Q400: [137 111 145 150  97 149]
Q338: [177 152 140 102 125 146]
Q934: [ 97 144 116  84 156 152]
Q343: [ 58 100 183 118 153 158]
step +1: [116] : [117]
step +1: [100 183 118 153] : [101 184 119 154]
step +1: [125] : [126]
step -1: [177] : [176]
step +1: [156] : [157]

Q319: [101  98 153 119 143 132 122  85 146 132 127 162 113 110 153  93 137 137
 111 102 158 125 101 149 100 114 182 129 160 161 114 166 144 111 134 139
 159 115  80]
Q303: [138  99 119 153 102  80 132  49 168 172 112  95 167 117 111  94 148 102
 125 141  85 155 157 121 144 121 158 104 158 113 111 183 184  74 113 147
 170 172 148]
Q934: [187 176 111 129 142 129 104 148 110 116 119 157 119 158  94 191  67 110
 121 118  85 146 167 164 147 192  68 140  68 124 186 121  87  92 131 153
  98 113 135]
Q343: [142 156 150  56 173 181 117 113  95 141  99 193 101 117 156 170  76 159
 108 118 132 113  95 172 116 174 121 175 124 187 151 130  77 111 162 136
 118 111  61]
Q400: [110 124 127 149 107  83 129 112 142 104 102  92 154 156 128  71 166 146
 166 172 110 145 133  84 112  89 155 132 113 100  94 170 183  99 117 108
 120 140 142]
Q427: [162 178 134 105 140 118  96 153  93 110  84  63 136 159 139 126 129 189
 176 149  63 141 120  75 124 162 123 160  62 107 116 163 108 117 130  83
  71 145 161]
Q746: [ 65  78 133 127 120 119 168  81 152 139 148 152 144 105 158  86 153 110
 118 160 173 106 124 127 117  56 176 101 193 175  83 128 174 144 117 140
 168 145  86]
Q338: [133 127 127 101 143 179 141 167 102 161 168 112 113  86 146 181 113 123
 105  97 146  93 115 132 155 148 106 109 156 155 132  62  67 210 130 119
 126 141 143]
Q723: [141 106 101 176 102 121 142 144 151 148 176 123 133 112  88 158 126  64
 100 100 139 131 167 150 162 130  94  82 150 100 155  82 127 152 111 157
 154 131 170]
Q669: [145 152 150 152 141 118  72 168 125  65 107 129  90 167 119  97 140 171
 150  78 128 156 102 114 117 129 169  56  83 123 128 171 129 146  76 134
 120 115 168]
Q692: [145 152 150 152 141 118  72 168 125  65 107 129  90 167 119  97 140 171
 150  78 128 156 102 124  85 157 143 161  60  83 150 176 122  95 137 109
  96  71 133]
step -1: [107] : [106]
step -1: [116] : [115]
step +1: [117] : [118]

Q338: [111 182  92  76 112 139 130 154  99 102 135 116 117 123 137  77 142 140
 151 163 117 111  98]
Q319: [108 183  71  63 142 151 123 146  91  86 143 118 127 132 157  75 130 142
 143 149 119 117  98]
Q692: [143  93 174 191  96 102 127 122 172 174 107 128 116 117  86 144 145 121
 125 141 144 124 158]
Q669: [110 188  74  96 117 137 108 151 123 115 127 105 108 121 123  41 159 149
 151 191 141 128 118]
Q723: [144  93 177 192  91 100 130 123 171 176 107 129 115 115  83 147 147 121
 127 143 143 122 156]
Q767: [110 188  74  96 117 137 108 151 123 115 127 105 108 121 123  41 159 149
 151 191 141 100 118]
Q343: [151  65 200 203 103  98 138 111 170 177 110 141 128 122  91 191 127 111
 114 107 136 139 159]
Q934: [123 163 140 122  61 112 141 161 126 141 117 115 100 107  93  90 163 135
 160 185 122 101 109]
Q427: [122 164 141 120  61 113 142 163 125 141 118 116 100 108  94  90 162 134
 160 185 121 102 108]
step -1: [123  41] : [122  40]
step -1: [147] : [146]
step -1: [115] : [114]
step -1: [144] : [143]

